Below is a small trained network, with its code and all its weights. Each question gives an input and a class and asks what happens when units are switched off, that is, made to give their printed mean instead of their output.

import numpy as np


def w(rows, s, z=0):
    codes = np.array(rows[::2]) - 128.0
    scale = np.full(codes.shape[1], s)
    scale[-1] = z or s
    return codes * scale


def f(y):
    return np.maximum(y, 0)


def log_softmax(a):
    a = a - a.max(-1, keepdims=True)
    return a - np.log(np.exp(a).sum(-1, keepdims=True))


def net(x, mask):
    res = np.array(x, float).reshape(1, 2) / 4 @ E
    y = f(res @ A[0][:, :-1].T + A[0][:, -1])
    res = res + np.where(mask, y, B[0][:, -1]) @ B[0][:, :-1]
    return log_softmax(res[-1] @ U[:, :-1].T + U[:, -1])


A, B = {}, {}
E = w([
[22,75,73,174,16,99,190],'x0',
[66,192,46,255,248,163,176],'x1',
],0.0082)
A[0] = w([
[148,113,170,106,61,84,24,4],'neuron 0',
[200,130,231,87,88,106,52,249],'neuron 1',
[162,171,2,236,178,135,132,62],'neuron 2',
[179,41,118,45,38,51,90,253],'neuron 3',
[51,218,85,198,189,167,192,211],'neuron 4',
[159,60,206,17,103,57,29,83],'neuron 5',
[92,50,59,203,60,162,242,247],'neuron 6',
[207,31,228,14,41,102,37,253],'neuron 7',
[100,244,54,197,180,127,215,214],'neuron 8',
[247,173,191,87,207,230,126,184],'neuron 9',
[24,56,106,110,90,139,209,189],'neuron 10',
[88,176,51,193,180,169,109,52],'neuron 11',
[170,199,213,134,169,186,46,184],'neuron 12',
],0.0068,0.003)
B[0] = w([
[13,232,207,166,70,152,73,165],'neuron 0',
[38,41,187,142,247,140,99,205],'neuron 1',
[36,196,213,147,146,48,91,179],'neuron 2',
[56,81,186,175,227,154,53,211],'neuron 3',
[97,139,233,107,254,141,68,201],'neuron 4',
[51,156,178,217,229,83,116,205],'neuron 5',
[204,34,231,38,233,93,177,191],'neuron 6',
[19,63,251,215,235,148,61,248],'neuron 7',
[31,50,213,140,243,142,7,200],'neuron 8',
[200,57,72,100,183,22,200,200],'neuron 9',
[201,46,201,96,139,77,222,176],'neuron 10',
[48,170,254,185,147,113,76,170],'neuron 11',
[222,54,68,108,181,13,163,183],'neuron 12',
],0.0045,0.015)
U = w([
[42,191,196,163,136,156,45,85],'0',
[144,48,149,105,171,73,180,227],'1',
[94,81,127,128,166,173,120,200],'2',
[165,136,80,102,95,146,212,3],'3',
[174,149,52,172,70,166,185,3],'4',
[186,185,117,72,62,126,172,3],'5',
[120,142,1,57,84,177,136,3],'6',
],0.0075,0.003)

Each question gives the input, the list of numbers given to net, and the class t.
The units are the neurons (one row each of A and B). Each row of codes is followed by its name. A weight is (code - 128) times the scale printed after its matrix; where a second scale follows, it is the last column's (A, B and U).
mask holds one flag per neuron, in row order. A switched-off neuron (its flag False) gives its mean, the last column of its row in B, instead of its output. The means were averaged over made-up inputs and are rounded, as every weight is.
A unit's drop is (log p(t) with every unit on - log p(t) with that unit switched off) / (log p(t) with every unit on - log p(t) with every unit switched off).
The circuit of an input: a set's keep is (log p(t) with only the set's units on - log p(t) with every unit switched off) / (log p(t) with every unit on - log p(t) with every unit switched off). Starting from the 12 units with the biggest drops (on a tie, the unit counted first), units are removed one at a time, each time the one whose removal leaves the highest keep (on an exact tie, the one counted first), for as long as the keep stays at least 0.8.
circuit, biggest first: the units of the circuit, biggest drop first
top k neurons: the k neurons with the biggest drops, biggest first
drop of u: that unit's drop, to one decimal
input [8,6], class 1: circuit, biggest first => (neuron 6)
input [-6,5], class 1: top 2 neurons => (neuron 9; neuron 12)
input [-7,6], class 1: top 3 neurons => (neuron 9; neuron 12; neuron 7)
input [-4,2], class 1: circuit, biggest first => (neuron 9; neuron 7)
input [-8,7], class 1: top 4 neurons => (neuron 9; neuron 12; neuron 7; neuron 0)
input [7,5], class 1: top 3 neurons => (neuron 6; neuron 10; neuron 7)
input [8,3], class 1: top 2 neurons => (neuron 6; neuron 10)
input [-5,0], class 1: top 2 neurons => (neuron 9; neuron 12)
input [2,-5], class 0: drop of neuron 0 => 0.1
input [7,-8], class 0: drop of neuron 7 => 0.3
input [7,2], class 1: drop of neuron 6 => 0.3
